Here is a tiny trained network, its code and every weight. The questions are about switching its units off for an input and a class, where a switched-off unit gives its printed mean instead of its output.

import numpy as np


def w(rows, s, z=0):
    codes = np.array(rows[::2]) - 128.0
    scale = np.full(codes.shape[1], s)
    scale[-1] = z or s
    return codes * scale


def norm(h):
    return h / np.sqrt((h * h).mean(-1, keepdims=True) + 1e-5)


def f(y):
    return np.maximum(y, 0)


def log_softmax(a):
    a = a - a.max(-1, keepdims=True)
    return a - np.log(np.exp(a).sum(-1, keepdims=True))


def net(x, mask):
    res = np.array(x, float).reshape(1, 4) / 4 @ E
    u = 0
    for l in range(3):
        y = f(norm(res) @ A[l][:, :-1].T + A[l][:, -1])
        res = res + np.where(mask[u : u + 7], y, B[l][:, -1]) @ B[l][:, :-1]
        u += 7
    return log_softmax(norm(res)[-1] @ U[:, :-1].T + U[:, -1])


A, B = {}, {}
E = w([
[196,248,71,95,56,178,251,49,157],'x0',
[169,206,136,41,227,124,70,89,9],'x1',
[222,173,157,86,156,39,133,225,227],'x2',
[253,89,162,162,86,204,149,216,33],'x3',
],0.0011)
A[0] = w([
[178,129,98,110,125,166,145,149,74,138],'0.n0',
[166,89,74,115,126,145,141,173,89,32],'0.n1',
[96,81,157,226,91,137,194,153,198,3],'0.n2',
[50,33,251,144,154,124,19,205,114,36],'0.n3',
[88,72,150,221,95,132,178,153,187,41],'0.n4',
[190,158,117,110,135,93,120,143,156,82],'0.n5',
[23,129,31,85,180,73,119,85,186,23],'0.n6',
],0.0023)
B[0] = w([
[96,150,175,158,119,103,103,78,176,194],'0.n0',
[144,149,186,173,115,134,97,102,134,135],'0.n1',
[144,92,80,3,38,139,57,134,144,186],'0.n2',
[197,88,15,201,202,49,170,88,122,253],'0.n3',
[148,98,86,16,57,124,45,135,143,199],'0.n4',
[23,106,143,122,139,169,169,157,116,164],'0.n5',
[119,177,248,196,94,115,85,73,168,206],'0.n6',
],0.0027,0.0018)
A[1] = w([
[26,71,65,164,104,168,75,46,75,60],'1.n0',
[55,73,89,162,94,225,114,71,44,33],'1.n1',
[253,71,172,186,80,212,142,227,30,65],'1.n2',
[171,145,166,87,173,78,155,242,194,1],'1.n3',
[150,216,122,59,48,207,248,70,160,65],'1.n4',
[146,194,180,41,250,121,67,97,5,43],'1.n5',
[160,133,121,100,157,40,113,208,228,86],'1.n6',
],0.0025,0.0017)
B[1] = w([
[145,162,160,99,144,153,188,194,114,216],'1.n0',
[120,167,153,92,153,137,186,191,128,194],'1.n1',
[51,196,188,140,147,69,87,48,215,215],'1.n2',
[79,138,139,114,131,201,184,146,66,182],'1.n3',
[153,40,99,179,197,70,98,140,86,254],'1.n4',
[131,61,103,94,2,160,100,160,180,239],'1.n5',
[92,141,144,126,131,201,169,123,54,229],'1.n6',
],0.0041,0.0023)
A[2] = w([
[48,217,198,144,161,88,92,24,215,17],'2.n0',
[246,164,7,177,142,112,183,52,118,53],'2.n1',
[177,137,98,155,130,128,157,107,127,83],'2.n2',
[180,162,97,12,83,153,12,103,95,32],'2.n3',
[144,48,62,190,234,75,72,161,87,15],'2.n4',
[122,64,88,125,4,152,117,179,213,58],'2.n5',
[134,191,166,96,184,183,205,232,114,3],'2.n6',
],0.0027,0.0015)
B[2] = w([
[255,191,250,208,96,163,72,77,139,246],'2.n0',
[99,25,89,197,234,46,63,219,99,189],'2.n1',
[101,104,127,150,178,108,102,138,124,145],'2.n2',
[135,85,69,88,19,139,121,164,240,193],'2.n3',
[209,141,19,190,196,73,201,95,100,229],'2.n4',
[208,167,60,3,76,143,36,116,97,254],'2.n5',
[7,167,133,88,124,225,227,112,61,196],'2.n6',
],0.0026,0.0022)
U = w([
[163,67,39,205,240,45,128,137,97,251],'0',
[152,100,68,19,8,141,64,147,168,181],'1',
[145,197,255,196,124,117,81,51,173,65],'2',
[51,164,156,92,156,203,250,169,71,1],'3',
],0.0069,0.00046)

Each question gives the input, the list of numbers given to net, and the class t.
The units are the neurons (one row each of A and B). Each row of codes is followed by its name. A weight is (code - 128) times the scale printed after its matrix; where a second scale follows, it is the last column's (A, B and U).
mask holds one flag per neuron, layer by layer. A switched-off neuron (its flag False) gives its mean, the last column of its row in B, instead of its output. The means were averaged over made-up inputs and are rounded, as every weight is.
A unit's drop is (log p(t) with every unit on - log p(t) with that unit switched off) / (log p(t) with every unit on - log p(t) with every unit switched off).
The circuit of an input: a set's keep is (log p(t) with only the set's units on - log p(t) with every unit switched off) / (log p(t) with every unit on - log p(t) with every unit switched off). Starting from the 12 units with the biggest drops (on a tie, the unit counted first), units are removed one at a time, each time the one whose removal leaves the highest keep (on an exact tie, the one counted first), for as long as the keep stays at least 0.8.
units of the circuit, in order: the units of the circuit, biggest drop first
most important unit: the unit with the biggest drop
k most important neurons: the k neurons with the biggest drops, biggest first
k most important neurons of layer l: the k neurons of layer l with the biggest drops, biggest first
input [-6,7,0,-4], class 1: 2 most important neurons => (1.n5 1.n4)
input [-6,-5,7,-4], class 3: 3 most important neurons => (1.n6 1.n3 1.n4)
input [5,5,-5,-3], class 0: 2 most important neurons of layer 0 => (0.n4 0.n2)
input [1,6,7,1], class 3: units of the circuit, in order => (1.n3)
input [8,6,-7,2], class 0: 2 most important neurons => (1.n4 2.n1)
input [-6,-7,8,-5], class 3: 4 most important neurons => (1.n6 1.n5 1.n3 1.n4)
input [4,-4,-3,-6], class 2: units of the circuit, in order => (0.n6 2.n0)
input [8,4,5,-7], class 0: 3 most important neurons => (1.n4 1.n2 2.n1)
input [6,6,-5,-4], class 0: 2 most important neurons => (1.n4 2.n1)
input [-3,-2,-5,-7], class 2: 2 most important neurons => (0.n6 2.n0)
input [0,-6,8,4], class 3: 3 most important neurons => (1.n3 1.n6 1.n5)
input [7,8,-6,-1], class 1: 4 most important neurons => (1.n5 0.n3 2.n3 2.n4)
input [4,-5,-6,-3], class 3: 2 most important neurons of layer 0 => (0.n3 0.n0)
input [-4,-4,-4,7], class 2: units of the circuit, in order => (1.n2)
input [8,0,8,0], class 0: 2 most important neurons => (1.n4 2.n1)
input [-3,-6,8,-3], class 3: 2 most important neurons of layer 1 => (1.n6 1.n3)
input [-6,-7,6,-8], class 2: 3 most important neurons => (1.n5 0.n6 1.n4)
input [-2,4,7,0], class 3: 2 most important neurons => (1.n3 1.n6)
input [-2,8,0,8], class 1: 3 most important neurons => (1.n5 2.n3 0.n6)
input [7,5,-1,-7], class 0: 2 most important neurons => (1.n4 1.n2)
input [-3,1,4,0], class 3: 2 most important neurons of layer 1 => (1.n6 1.n4)
input [-4,0,1,8], class 2: most important neuron of layer 1 => (1.n2)
input [-5,-1,-1,7], class 2: 2 most important neurons => (1.n2 1.n4)
input [5,5,-2,5], class 0: 3 most important neurons of layer 0 => (0.n4 0.n0 0.n2)
input [-4,1,7,8], class 2: 3 most important neurons of layer 1 => (1.n2 1.n0 1.n1)
input [3,-4,5,-2], class 3: 3 most important neurons of layer 1 => (1.n6 1.n5 1.n3)
input [2,3,1,-5], class 2: most important unit => 0.n6
input [8,6,7,-2], class 0: 3 most important neurons of layer 1 => (1.n4 1.n0 1.n1)
input [-5,-8,-6,-7], class 1: 2 most important neurons of layer 0 => (0.n4 0.n2)
input [6,-5,3,4], class 0: 2 most important neurons of layer 1 => (1.n4 1.n5)
